Below are the code and all the weights of a small trained network. Each question names an input and a class and asks about switching units off, where a switched-off unit gives its printed mean instead of its output.

import numpy as np


def w(rows, s, z=0):
    codes = np.array(rows[::2]) - 128.0
    scale = np.full(codes.shape[1], s)
    scale[-1] = z or s
    return codes * scale


def f(y):
    return y / 2 * (1 + np.tanh(0.7978845608 * (y + 0.044715 * y**3)))


def log_softmax(a):
    a = a - a.max(-1, keepdims=True)
    return a - np.log(np.exp(a).sum(-1, keepdims=True))


def net(x, mask):
    res = np.array(x, float).reshape(1, 3) / 4 @ E
    y = f(res @ A[0][:, :-1].T + A[0][:, -1])
    res = res + np.where(mask, y, B[0][:, -1]) @ B[0][:, :-1]
    return log_softmax(res[-1] @ U[:, :-1].T + U[:, -1])


A, B = {}, {}
E = w([
[167,254,217,135],'x0',
[163,87,179,237],'x1',
[170,86,219,13],'x2',
],0.0087)
A[0] = w([
[135,151,110,151,71],'N1',
[119,15,137,114,145],'N2',
[151,88,121,125,56],'N3',
[135,43,168,112,211],'N4',
[109,98,161,110,102],'N5',
[143,129,88,128,93],'N6',
[95,141,111,139,150],'N7',
[138,74,228,163,157],'N8',
[120,175,141,66,166],'N9',
[142,181,227,204,147],'N10',
[141,155,98,125,251],'N11',
[144,133,167,154,87],'N12',
[118,243,134,37,148],'N13',
[119,47,140,123,110],'N14',
[137,154,107,120,159],'N15',
[128,166,140,97,195],'N16',
[117,203,1,145,110],'N17',
[134,188,145,60,186],'N18',
[170,63,107,118,143],'N19',
[130,89,122,122,190],'N20',
[137,167,115,63,153],'N21',
[121,93,139,127,96],'N22',
],0.018,0.0033)
B[0] = w([
[123,140,137,165,142],'N1',
[27,102,134,59,198],'N2',
[90,127,117,116,139],'N3',
[68,164,91,87,190],'N4',
[145,156,102,125,147],'N5',
[156,124,97,137,137],'N6',
[136,123,113,160,148],'N7',
[196,202,53,98,204],'N8',
[142,111,172,88,197],'N9',
[129,220,214,187,246],'N10',
[118,92,145,151,157],'N11',
[167,160,135,127,158],'N12',
[127,74,231,87,249],'N13',
[65,111,136,82,172],'N14',
[124,96,144,142,143],'N15',
[125,118,170,122,175],'N16',
[138,58,69,252,220],'N17',
[145,102,186,87,214],'N18',
[71,113,127,95,167],'N19',
[91,115,118,114,153],'N20',
[171,92,153,88,188],'N21',
[98,133,114,116,138],'N22',
],0.038,0.015)
U = w([
[127,221,109,102,33],'0',
[138,165,143,228,92],'1',
[68,163,85,83,190],'2',
[213,155,106,117,3],'3',
[167,255,145,143,148],'4',
[123,92,75,187,110],'5',
[170,138,210,97,225],'6',
],0.0094,0.0027)

Each question gives the input, the list of numbers given to net, and the class t.
The units are the neurons (one row each of A and B). Each row of codes is followed by its name. A weight is (code - 128) times the scale printed after its matrix; where a second scale follows, it is the last column's (A, B and U).
mask holds one flag per neuron, in row order. A switched-off neuron (its flag False) gives its mean, the last column of its row in B, instead of its output. The means were averaged over made-up inputs and are rounded, as every weight is.
A unit's drop is (log p(t) with every unit on - log p(t) with that unit switched off) / (log p(t) with every unit on - log p(t) with every unit switched off).
The circuit of an input: a set's keep is (log p(t) with only the set's units on - log p(t) with every unit switched off) / (log p(t) with every unit on - log p(t) with every unit switched off). Starting from the 12 units with the biggest drops (on a tie, the unit counted first), units are removed one at a time, each time the one whose removal leaves the highest keep (on an exact tie, the one counted first), for as long as the keep stays at least 0.8.
circuit, biggest first: the units of the circuit, biggest drop first
top k neurons: the k neurons with the biggest drops, biggest first
drop of u: that unit's drop, to one decimal
input [6,-4,-8], class 1: circuit, biggest first -> [N17]
input [5,7,-7], class 4: top 3 neurons -> [N10; N12; N8]
input [3,-4,-5], class 5: top 2 neurons -> [N17; N10]
input [-1,-8,-3], class 5: top 2 neurons -> [N17; N10]
input [5,-5,-6], class 1: top 2 neurons -> [N17; N2]
input [2,-3,-7], class 5: top 2 neurons -> [N10; N17]
input [7,5,-6], class 4: top 2 neurons -> [N10; N12]
input [-2,-2,2], class 2: top 2 neurons -> [N13; N10]
input [-4,-8,-2], class 5: drop of N17 -> 0.5
input [-1,7,5], class 2: drop of N2 -> 0.2
input [-8,3,-6], class 5: drop of N17 -> 1.0
